Below is a small trained network, with its code and all its weights. Each question gives an input and a class and asks what happens when units are switched off, that is, made to give their printed mean instead of their output.

import numpy as np


def w(rows, s, z=0):
    codes = np.array(rows[::2]) - 128.0
    scale = np.full(codes.shape[1], s)
    scale[-1] = z or s
    return codes * scale


def f(y):
    return np.maximum(y, 0)


def log_softmax(a):
    a = a - a.max(-1, keepdims=True)
    return a - np.log(np.exp(a).sum(-1, keepdims=True))


def net(x, mask):
    res = np.array(x, float).reshape(1, 6) / 4 @ E
    y = f(res @ A[0][:, :-1].T + A[0][:, -1])
    res = res + np.where(mask, y, B[0][:, -1]) @ B[0][:, :-1]
    return log_softmax(res[-1] @ U[:, :-1].T + U[:, -1])


A, B = {}, {}
E = w([
[57,131,249,182,120,194],'x0',
[247,190,187,183,174,108],'x1',
[116,10,103,237,104,71],'x2',
[179,127,64,174,47,250],'x3',
[106,102,96,145,254,183],'x4',
[54,230,67,186,137,100],'x5',
],0.006)
A[0] = w([
[72,228,79,201,137,100,58],'neuron 1',
[83,135,105,126,121,123,57],'neuron 2',
[126,138,175,154,130,137,87],'neuron 3',
[133,159,167,114,2,56,46],'neuron 4',
[141,119,99,143,139,177,46],'neuron 5',
[160,148,92,148,64,194,37],'neuron 6',
[126,78,119,178,131,104,77],'neuron 7',
[112,129,134,111,116,131,52],'neuron 8',
[207,154,153,182,159,126,21],'neuron 9',
[207,176,161,188,156,116,59],'neuron 10',
[130,91,116,175,117,123,59],'neuron 11',
[93,111,164,103,168,58,60],'neuron 12',
[100,130,174,147,117,135,45],'neuron 13',
[52,103,107,88,108,144,36],'neuron 14',
[151,123,62,88,129,89,55],'neuron 15',
[75,93,97,95,89,164,45],'neuron 16',
[129,200,144,53,133,163,44],'neuron 17',
[121,111,124,119,117,133,77],'neuron 18',
[96,120,161,130,133,163,75],'neuron 19',
[157,92,164,82,131,149,54],'neuron 20',
[138,114,101,121,158,125,63],'neuron 21',
[101,124,163,146,121,132,61],'neuron 22',
[133,105,105,206,127,91,58],'neuron 23',
[138,121,107,150,108,148,79],'neuron 24',
[65,126,200,161,106,179,59],'neuron 25',
[109,118,140,139,167,167,105],'neuron 26',
[76,90,103,77,116,135,70],'neuron 27',
[116,101,90,142,245,164,90],'neuron 28',
[107,149,133,122,132,109,49],'neuron 29',
[179,119,44,90,144,93,55],'neuron 30',
[99,131,162,102,156,61,29],'neuron 31',
[115,133,153,113,156,73,11],'neuron 32',
[123,54,131,181,131,97,42],'neuron 33',
[127,179,134,44,141,172,4],'neuron 34',
[111,115,152,111,164,63,41],'neuron 35',
[122,84,121,174,114,83,53],'neuron 36',
[127,172,123,94,142,161,66],'neuron 37',
[150,127,94,169,106,190,31],'neuron 38',
[171,45,164,68,131,143,43],'neuron 39',
[157,82,152,114,140,150,68],'neuron 40',
[115,127,152,141,131,143,97],'neuron 41',
],0.017,0.0044)
B[0] = w([
[67,83,133,197,21,144,245],'neuron 1',
[95,123,105,121,101,124,163],'neuron 2',
[165,136,109,120,118,99,171],'neuron 3',
[88,121,168,223,254,116,237],'neuron 4',
[155,107,128,146,155,165,165],'neuron 5',
[182,96,95,127,147,212,203],'neuron 6',
[124,143,173,81,123,133,195],'neuron 7',
[119,126,120,115,132,124,135],'neuron 8',
[93,135,59,70,136,79,213],'neuron 9',
[72,144,51,76,140,77,232],'neuron 10',
[129,138,167,92,128,147,176],'neuron 11',
[173,105,94,116,139,192,220],'neuron 12',
[174,143,124,133,117,109,164],'neuron 13',
[88,132,72,83,137,90,196],'neuron 14',
[199,152,132,145,100,78,198],'neuron 15',
[81,138,73,81,148,92,192],'neuron 16',
[117,143,203,64,126,143,209],'neuron 17',
[116,124,118,123,127,123,138],'neuron 18',
[162,139,126,138,122,92,165],'neuron 19',
[92,112,141,164,74,142,178],'neuron 20',
[141,127,136,153,142,102,157],'neuron 21',
[164,142,131,130,118,110,159],'neuron 22',
[116,143,183,82,115,138,206],'neuron 23',
[142,113,125,119,136,162,158],'neuron 24',
[222,153,120,150,96,75,214],'neuron 25',
[132,139,144,177,168,116,177],'neuron 26',
[96,136,71,95,144,98,195],'neuron 27',
[99,124,165,207,239,119,254],'neuron 28',
[132,121,123,123,112,148,145],'neuron 29',
[217,165,125,151,97,71,221],'neuron 30',
[163,111,92,114,133,186,199],'neuron 31',
[152,108,99,113,137,164,177],'neuron 32',
[110,150,191,76,114,135,209],'neuron 33',
[120,150,198,75,122,147,199],'neuron 34',
[158,109,94,116,123,181,198],'neuron 35',
[121,152,180,89,127,132,195],'neuron 36',
[121,127,180,95,125,128,176],'neuron 37',
[170,102,101,122,144,194,187],'neuron 38',
[69,98,123,190,44,149,211],'neuron 39',
[90,112,120,172,86,133,173],'neuron 40',
[154,135,130,132,119,112,152],'neuron 41',
],0.037,0.0093)
U = w([
[135,174,205,50,125,161,90],'0',
[209,84,46,115,161,240,89],'1',
[89,151,9,75,155,73,134],'2',
[251,186,108,174,99,57,129],'3',
[79,86,113,204,32,150,92],'4',
[126,136,145,205,254,123,250],'5',
],0.0065,0.0022)

Each question gives the input, the list of numbers given to net, and the class t.
The units are the neurons (one row each of A and B). Each row of codes is followed by its name. A weight is (code - 128) times the scale printed after its matrix; where a second scale follows, it is the last column's (A, B and U).
mask holds one flag per neuron, in row order. A switched-off neuron (its flag False) gives its mean, the last column of its row in B, instead of its output. The means were averaged over made-up inputs and are rounded, as every weight is.
A unit's drop is (log p(t) with every unit on - log p(t) with that unit switched off) / (log p(t) with every unit on - log p(t) with every unit switched off).
The circuit of an input: a set's keep is (log p(t) with only the set's units on - log p(t) with every unit switched off) / (log p(t) with every unit on - log p(t) with every unit switched off). Starting from the 12 units with the biggest drops (on a tie, the unit counted first), units are removed one at a time, each time the one whose removal leaves the highest keep (on an exact tie, the one counted first), for as long as the keep stays at least 0.8.
units of the circuit, in order: the units of the circuit, biggest drop first
top k neurons: the k neurons with the biggest drops, biggest first
drop when u is switched off: that unit's drop, to one decimal
input [7,-5,-1,-8,0,-6], class 1: units of the circuit, in order => (neuron 12)
input [6,-6,-2,-5,-7,1], class 5: top 3 neurons => (neuron 4; neuron 10; neuron 9)
input [6,3,6,0,6,-6], class 0: top 3 neurons => (neuron 33; neuron 1; neuron 4)
input [3,2,3,-1,-2,-4], class 4: top 2 neurons => (neuron 30; neuron 39)
input [5,1,0,-5,-8,7], class 5: top 3 neurons => (neuron 4; neuron 39; neuron 20)
input [-6,5,2,2,0,-5], class 3: top 3 neurons => (neuron 30; neuron 1; neuron 15)
input [-4,7,8,-4,-7,5], class 0: top 2 neurons => (neuron 23; neuron 28)
input [-6,-3,2,1,5,4], class 3: top 3 neurons => (neuron 30; neuron 4; neuron 15)
input [1,8,8,4,-1,4], class 0: top 2 neurons => (neuron 23; neuron 33)
input [-5,8,-4,-6,6,-3], class 2: top 2 neurons => (neuron 10; neuron 9)
input [-2,-6,-2,5,-4,-6], class 2: top 3 neurons => (neuron 16; neuron 1; neuron 27)
input [-8,-2,-7,7,6,5], class 3: top 4 neurons => (neuron 30; neuron 15; neuron 33; neuron 23)
input [6,-8,2,7,0,8], class 2: top 3 neurons => (neuron 16; neuron 14; neuron 27)
input [7,-6,6,3,0,0], class 3: units of the circuit, in order => (neuron 25)
input [8,6,8,-6,-1,0], class 0: top 2 neurons => (neuron 33; neuron 23)
input [0,0,-5,2,6,2], class 5: top 2 neurons => (neuron 28; neuron 33)
input [-4,7,6,-8,3,5], class 1: top 3 neurons => (neuron 12; neuron 35; neuron 31)
input [-4,1,1,5,-8,-5], class 5: drop when neuron 4 is switched off => 3.2
input [-7,2,1,-1,6,3], class 3: drop when neuron 30 is switched off => 2.1
input [-5,-7,-8,-5,1,-3], class 0: drop when neuron 17 is switched off => 2.2
input [4,-1,3,0,-1,8], class 4: units of the circuit, in order => (neuron 1)
input [-8,-3,6,-2,-4,-3], class 3: drop when neuron 30 is switched off => 3.2
